Below is a small trained network, with its code and all its weights. Each question gives an input and a class and asks what happens when units are switched off, that is, made to give their printed mean instead of their output.

import numpy as np


def w(rows, s, z=0):
    codes = np.array(rows[::2]) - 128.0
    scale = np.full(codes.shape[1], s)
    scale[-1] = z or s
    return codes * scale


def norm(h):
    return h / np.sqrt((h * h).mean(-1, keepdims=True) + 1e-5)


def f(y):
    return np.maximum(y, 0)


def log_softmax(a):
    a = a - a.max(-1, keepdims=True)
    return a - np.log(np.exp(a).sum(-1, keepdims=True))


def net(x, mask):
    res = np.array(x, float).reshape(1, 5) / 4 @ E
    u = 0
    for l in range(3):
        y = f(norm(res) @ A[l][:, :-1].T + A[l][:, -1])
        res = res + np.where(mask[u : u + 7], y, B[l][:, -1]) @ B[l][:, :-1]
        u += 7
    return log_softmax(norm(res)[-1] @ U[:, :-1].T + U[:, -1])


A, B = {}, {}
E = w([
[122,114,147,95,151,98],'x0',
[62,164,160,3,117,187],'x1',
[180,137,242,162,191,121],'x2',
[79,202,73,141,243,123],'x3',
[131,130,120,147,116,145],'x4',
],0.0064)
A[0] = w([
[71,203,112,44,87,236,57],'L0N1',
[1,123,61,24,47,32,138],'L0N2',
[97,146,171,39,113,149,33],'L0N3',
[112,52,93,183,176,62,128],'L0N4',
[88,132,142,39,134,200,252],'L0N5',
[75,84,187,140,104,243,115],'L0N6',
[12,102,129,84,93,30,133],'L0N7',
],0.0068,0.0044)
B[0] = w([
[121,88,116,17,142,10,208],'L0N1',
[155,94,162,253,119,228,239],'L0N2',
[205,147,102,68,65,140,171],'L0N3',
[140,95,68,44,139,54,183],'L0N4',
[122,110,128,171,132,89,254],'L0N5',
[153,98,113,105,234,111,179],'L0N6',
[114,111,168,135,180,196,181],'L0N7',
],0.0062,0.0063)
A[1] = w([
[72,205,167,2,128,238,8],'L1N1',
[108,93,70,128,225,92,223],'L1N2',
[214,107,157,160,119,209,173],'L1N3',
[114,89,191,69,132,182,136],'L1N4',
[191,109,176,129,12,121,63],'L1N5',
[69,125,92,216,185,108,170],'L1N6',
[213,167,227,87,160,113,105],'L1N7',
],0.0078,0.0015)
B[1] = w([
[226,141,83,145,28,106,187],'L1N1',
[106,147,234,52,72,111,251],'L1N2',
[81,198,79,143,145,102,247],'L1N3',
[139,141,117,98,122,57,223],'L1N4',
[85,254,185,99,57,124,247],'L1N5',
[81,149,126,89,125,172,218],'L1N6',
[153,71,141,172,113,204,255],'L1N7',
],0.0076,0.0051)
A[2] = w([
[105,249,117,187,111,153,114],'L2N1',
[111,52,37,104,78,179,139],'L2N2',
[176,82,206,173,43,124,176],'L2N3',
[115,16,221,19,88,76,145],'L2N4',
[211,198,147,187,129,149,109],'L2N5',
[136,128,98,207,168,2,110],'L2N6',
[121,67,65,150,64,245,251],'L2N7',
],0.0079,0.0019)
B[2] = w([
[49,24,155,130,121,90,189],'L2N1',
[255,112,161,81,178,160,165],'L2N2',
[73,176,106,110,159,157,228],'L2N3',
[109,90,62,210,128,106,254],'L2N4',
[139,82,49,81,201,161,174],'L2N5',
[239,126,94,45,64,117,149],'L2N6',
[121,138,197,182,225,119,173],'L2N7',
],0.009,0.0087)
U = w([
[202,90,72,116,89,69,61],'0',
[99,86,122,169,136,122,207],'1',
[84,251,175,135,113,116,161],'2',
[104,87,114,171,145,123,164],'3',
[163,104,133,177,172,223,2],'4',
],0.014,0.0043)

Each question gives the input, the list of numbers given to net, and the class t.
The units are the neurons (one row each of A and B). Each row of codes is followed by its name. A weight is (code - 128) times the scale printed after its matrix; where a second scale follows, it is the last column's (A, B and U).
mask holds one flag per neuron, layer by layer. A switched-off neuron (its flag False) gives its mean, the last column of its row in B, instead of its output. The means were averaged over made-up inputs and are rounded, as every weight is.
A unit's drop is (log p(t) with every unit on - log p(t) with that unit switched off) / (log p(t) with every unit on - log p(t) with every unit switched off).
The circuit of an input: a set's keep is (log p(t) with only the set's units on - log p(t) with every unit switched off) / (log p(t) with every unit on - log p(t) with every unit switched off). Starting from the 12 units with the biggest drops (on a tie, the unit counted first), units are removed one at a time, each time the one whose removal leaves the highest keep (on an exact tie, the one counted first), for as long as the keep stays at least 0.8.
circuit, biggest first: the units of the circuit, biggest drop first
top k neurons: the k neurons with the biggest drops, biggest first
k most important neurons of layer l: the k neurons of layer l with the biggest drops, biggest first
input [-1,-2,6,3,-3], class 4: circuit, biggest first => [L1N7; L1N5; L2N1]
input [2,5,7,-4,5], class 4: circuit, biggest first => [L1N7; L2N1]
input [4,3,-2,-8,1], class 2: circuit, biggest first => [L1N5]
input [6,-5,-1,-7,3], class 2: circuit, biggest first => [L1N5; L2N3]
input [6,-1,-3,8,-4], class 2: 2 most important neurons of layer 2 => [L2N5; L2N1]
input [-2,2,8,-4,-3], class 4: top 4 neurons => [L1N7; L2N5; L0N6; L0N1]
input [-4,4,-7,0,-5], class 4: circuit, biggest first => [L0N2; L2N2]
input [6,4,7,-5,5], class 4: 4 most important neurons of layer 1 => [L1N7; L1N2; L1N5; L1N6]
input [-6,6,4,-8,8], class 2: top 4 neurons => [L1N5; L2N3; L0N4; L2N1]
input [2,8,-6,5,8], class 0: top 2 neurons => [L0N1; L1N1]
input [-5,6,-4,-2,5], class 0: 2 most important neurons of layer 0 => [L0N1; L0N3]
input [-7,2,-6,-8,5], class 2: 2 most important neurons of layer 1 => [L1N5; L1N7]
input [4,5,-2,2,-1], class 0: top 2 neurons => [L0N1; L0N3]
input [1,-3,2,-4,2], class 2: most important neuron of layer 0 => [L0N2]
input [1,3,7,4,-1], class 4: top 2 neurons => [L1N7; L0N1]
input [-1,-6,5,4,3], class 0: top 2 neurons => [L1N5; L2N6]
input [2,5,5,-7,-2], class 2: top 3 neurons => [L1N5; L2N3; L0N1]
input [5,-4,5,-6,2], class 2: 2 most important neurons of layer 0 => [L0N6; L0N1]
input [6,-4,8,-1,2], class 4: top 3 neurons => [L1N7; L0N1; L2N1]
input [-4,-3,3,7,-6], class 2: circuit, biggest first => [L1N2]
